Each noisy cloud is followed by the number of dimensions of the flat space through zero that it lies close to

M (7 x 6)
[[-1.45 -0.11  1.09 -2.22 -1.80  3.22]
 [-0.22 -3.73 -1.91  0.70 -0.60  1.02]
 [-1.46 -4.30 -6.29  1.41  0.80 -2.17]
 [ 1.34  0.43  2.95  0.31 -0.54  1.77]
 [ 1.13  3.85  3.14 -0.41  0.31 -0.31]
 [ 0.99  0.18  2.56  0.17 -0.54  1.28]
 [-2.01  2.88  2.50 -3.38 -1.25  3.05]]
 -> 3

B (7 x 6)
[[ 0.09 -0.03 -0.24 -1.55 -0.46  0.23]
 [-0.05  0.07 -0.39 -3.34 -1.76  0.24]
 [-0.15  0.11  0.27 -0.41 -0.38  0.07]
 [ 0.91  0.10 -1.51 -9.12 -4.79  1.03]
 [ 0.69  0.11 -0.76 -4.52 -2.63  0.19]
 [ 0.68  0.16 -1.15 -5.38 -2.90  0.82]
 [-0.07  0.01 -0.02  1.68  0.92 -0.04]]
 -> 1

[[-0.17  0.15  0.50  0.53  1.03  0.26]
 [-0.28  0.21  1.33  1.05  3.04  0.85]
 [-0.34  0.33  2.24  1.97  4.31  0.98]
 [-0.47  0.52  2.64  2.68  6.06  1.79]
 [-0.37  0.24  1.71  2.52  5.21  1.21]
 [-0.32 -0.12  0.02  0.34 -0.23 -0.21]
 [ 0.13 -0.50 -2.32 -3.26 -6.73 -1.39]]
 -> 1

D (7 x 6)
[[-1.79 -2.95 -5.53 -2.97 -0.01 -3.57]
 [ 0.28  0.64  1.73  0.88 -0.05  1.38]
 [-1.12 -1.90 -4.26 -1.71 -0.01 -2.70]
 [ 0.48  1.07  1.90  1.30  0.03  1.67]
 [ 0.09  0.28  0.91  0.68 -0.12  0.09]
 [ 1.31  3.53  6.01  3.00  0.53  3.65]
 [ 0.89  1.25  2.39  1.36 -0.20  1.66]]
 -> 1

U (7 x 6)
[[ 6.62  2.35 -4.29  3.32  4.68 -0.36]
 [-1.37 -0.39  0.47 -0.97 -1.29  0.39]
 [-2.92 -0.84  1.96 -1.44 -2.02  0.14]
 [ 1.62  0.57 -0.85  0.83  1.26 -0.21]
 [-5.28 -2.01  2.75 -2.67 -3.52  0.33]
 [-0.57  0.07  0.43 -0.25 -0.35  0.02]
 [ 2.03  0.72 -1.37  0.94  1.23 -0.22]]
 -> 1

[[-1.22  0.07 -0.41  2.03 -0.05 -1.76]
 [-5.09  0.36 -1.43  7.52  0.18 -6.36]
 [ 0.25  0.02 -0.12 -0.58 -0.16  0.70]
 [ 3.16 -0.31  0.85 -4.66 -0.29  3.98]
 [ 1.28 -0.24  0.41 -1.78 -0.12  1.67]
 [ 1.08  0.19  0.52 -1.89 -0.07  1.52]
 [ 0.59  0.10  0.04 -0.60 -0.08  0.75]]
 -> 1

Z (6 x 6)
[[ 2.30  1.81 -1.71  2.07  1.32 -1.50]
 [-1.12 -0.79  0.66 -1.65 -1.25  1.34]
 [ 0.35 -0.06 -0.45  0.90  0.72 -0.73]
 [ 1.90  3.16 -0.94 -2.92 -1.04  2.33]
 [ 2.84  2.69 -1.76  0.65  0.91 -0.69]
 [ 5.68  5.24 -3.58  2.55  2.48 -2.51]]
 -> 2

[[-0.15  2.03  4.04 -0.62  2.11 -2.58]
 [-1.67 -0.94  1.87 -2.09  1.20  3.92]
 [ 4.10  4.38  2.16 -0.83  0.27  0.36]
 [ 0.05 -1.53 -2.89 -0.08 -1.82  3.24]
 [-2.57 -3.66 -3.83  1.88 -1.38 -0.58]
 [ 1.66  2.25  2.07 -0.90  0.73  0.14]
 [ 1.02 -0.50 -2.23 -0.17 -1.63  3.28]]
 -> 3

L (5 x 6)
[[ 0.26  5.95  4.12  1.13  0.04  1.98]
 [ 0.17 -2.04 -1.52 -0.24 -0.19 -0.67]
 [ 0.28  2.20  1.43  0.38  0.11  0.83]
 [ 0.00 -5.19 -3.47 -1.31  0.11 -2.04]
 [ 0.00 -4.03 -2.77 -0.44 -0.19 -1.18]]
 -> 1

H (7 x 6)
[[-0.50 -0.26 -1.45  0.33 -0.92  0.15]
 [-0.75 -1.16  4.62 -0.07  2.51 -3.42]
 [-0.93 -1.40  6.09 -0.01  3.52 -4.26]
 [-0.53 -0.82  5.73  0.01  3.29 -3.52]
 [ 1.36  1.17  1.08 -0.98  0.72  0.82]
 [-1.74 -1.60  0.71  1.48  0.03 -2.49]
 [-0.82 -0.64 -1.93  0.79 -1.19  0.26]]
 -> 2

[[-0.49  0.53  0.53  2.21  0.49 -0.84]
 [ 1.12  1.41  0.20  1.96 -0.33  0.24]
 [-4.92 -1.63  1.50  2.65  3.03 -3.53]
 [ 0.95  0.65 -0.37  0.02 -0.62  0.58]
 [-0.31 -1.46 -0.45 -2.79 -0.28  0.39]
 [-3.18 -2.27  0.46 -0.93  1.55 -1.57]
 [ 6.56  2.47 -1.82 -2.68 -3.90  4.42]]
 -> 2

[[-3.10  2.94 -1.92 -0.47  0.77 -3.17]
 [-1.63 -0.44  1.12 -0.59 -0.48 -1.04]
 [-3.14  1.61 -0.70 -1.05  0.39 -2.60]
 [-3.93  1.79 -0.64 -0.99  0.55 -3.05]
 [-0.93  1.96 -1.58  0.06  0.93 -1.38]
 [ 0.90 -4.42  4.32 -0.46 -1.43  2.43]
 [ 3.60  3.61 -4.57  1.64  1.69  1.05]]
 -> 2

J (7 x 6)
[[ 2.77  0.21  2.09  0.27  1.12 -0.37]
 [-1.75  1.96  2.48 -0.47 -3.03  1.18]
 [-2.32  0.95  0.14  0.22  2.54 -4.99]
 [-2.63  0.25 -0.65 -0.20  0.64 -2.19]
 [-2.23  0.33 -0.49  0.01  0.41 -1.79]
 [-1.07 -0.48 -0.81 -0.51 -2.11  2.53]
 [ 3.55 -3.39 -4.24  1.11  5.49 -4.10]]
 -> 3

[[ 0.56 -0.05  0.58 -0.01  0.37  0.41]
 [-0.43  0.33 -0.08  0.26  0.10 -0.13]
 [ 4.75 -1.60  3.28 -1.16 -0.32 -1.16]
 [ 8.06 -2.48  5.61 -2.10 -0.31 -1.16]
 [-1.70 -0.03 -1.02 -0.11  0.27  0.15]
 [-3.09  0.77 -1.95  1.12  0.12  0.29]
 [ 4.58 -1.23  2.73 -1.28  0.25 -0.66]]
 -> 1
